Here is a tiny trained network, its code and every weight. The questions are about switching its units off for an input and a class, where a switched-off unit gives its printed mean instead of its output.

import numpy as np


def w(rows, s, z=0):
    codes = np.array(rows[::2]) - 128.0
    scale = np.full(codes.shape[1], s)
    scale[-1] = z or s
    return codes * scale


def f(y):
    return np.maximum(y, 0)


def log_softmax(a):
    a = a - a.max(-1, keepdims=True)
    return a - np.log(np.exp(a).sum(-1, keepdims=True))


def net(x, mask):
    res = np.array(x, float).reshape(1, 5) / 4 @ E
    y = f(res @ A[0][:, :-1].T + A[0][:, -1])
    res = res + np.where(mask, y, B[0][:, -1]) @ B[0][:, :-1]
    return log_softmax(res[-1] @ U[:, :-1].T + U[:, -1])


A, B = {}, {}
E = w([
[126,128,128],'x0',
[133,126,128],'x1',
[167,2,91],'x2',
[245,154,142],'x3',
[138,120,238],'x4',
],0.0097)
A[0] = w([
[45,122,143,253],'neuron 1',
[152,129,99,86],'neuron 2',
[105,210,126,224],'neuron 3',
[110,179,110,175],'neuron 4',
[88,56,235,204],'neuron 5',
[106,251,45,163],'neuron 6',
[178,227,211,185],'neuron 7',
[123,185,97,129],'neuron 8',
[84,155,163,145],'neuron 9',
[82,15,84,201],'neuron 10',
[182,89,117,198],'neuron 11',
],0.013,0.0046)
B[0] = w([
[65,44,122,222],'neuron 1',
[137,131,127,144],'neuron 2',
[137,95,154,221],'neuron 3',
[138,39,160,183],'neuron 4',
[154,76,175,228],'neuron 5',
[212,60,100,240],'neuron 6',
[152,165,192,240],'neuron 7',
[118,94,131,174],'neuron 8',
[94,121,158,180],'neuron 9',
[74,145,1,245],'neuron 10',
[200,170,51,193],'neuron 11',
],0.0083,0.011)
U = w([
[83,10,128,212],'0',
[182,76,139,227],'1',
[11,180,45,95],'2',
[145,191,49,57],'3',
[54,52,211,2],'4',
[111,177,209,109],'5',
],0.011,0.0033)

Each question gives the input, the list of numbers given to net, and the class t.
The units are the neurons (one row each of A and B). Each row of codes is followed by its name. A weight is (code - 128) times the scale printed after its matrix; where a second scale follows, it is the last column's (A, B and U).
mask holds one flag per neuron, in row order. A switched-off neuron (its flag False) gives its mean, the last column of its row in B, instead of its output. The means were averaged over made-up inputs and are rounded, as every weight is.
A unit's drop is (log p(t) with every unit on - log p(t) with that unit switched off) / (log p(t) with every unit on - log p(t) with every unit switched off).
The circuit of an input: a set's keep is (log p(t) with only the set's units on - log p(t) with every unit switched off) / (log p(t) with every unit on - log p(t) with every unit switched off). Starting from all 11 units, units are removed one at a time, each time the one whose removal leaves the highest keep (on an exact tie, the one counted first), for as long as the keep stays at least 0.8.
units of the circuit, in order: the units of the circuit, biggest drop first
most important unit: the unit with the biggest drop
k most important neurons: the k neurons with the biggest drops, biggest first
drop when u is switched off: that unit's drop, to one decimal
input [-6,-2,-7,-5,-2], class 0: most important unit -> neuron 6
input [1,5,7,0,-6], class 2: units of the circuit, in order -> (neuron 10; neuron 6)
input [-2,6,-2,6,7], class 5: units of the circuit, in order -> (neuron 7; neuron 6)
input [-7,1,-2,3,3], class 5: units of the circuit, in order -> (neuron 6; neuron 7; neuron 1)
input [4,7,4,-5,0], class 2: 2 most important neurons -> (neuron 10; neuron 6)
input [-2,-2,8,0,-5], class 2: units of the circuit, in order -> (neuron 10; neuron 6)
input [-3,8,0,-1,2], class 4: units of the circuit, in order -> (neuron 6; neuron 10)
input [1,-5,-4,5,1], class 5: units of the circuit, in order -> (neuron 7; neuron 10)
input [-1,6,-7,-4,-4], class 0: units of the circuit, in order -> (neuron 6; neuron 1)
input [2,8,0,-2,5], class 4: 3 most important neurons -> (neuron 6; neuron 10; neuron 11)
input [-8,8,7,1,-6], class 3: 2 most important neurons -> (neuron 11; neuron 1)
input [7,2,0,6,6], class 5: drop when neuron 8 is switched off -> 0.0
input [2,-7,3,6,-8], class 3: drop when neuron 5 is switched off -> 0.1
input [7,6,-4,-8,-6], class 0: drop when neuron 6 is switched off -> 0.1
input [6,2,5,-8,-5], class 2: units of the circuit, in order -> (neuron 10)
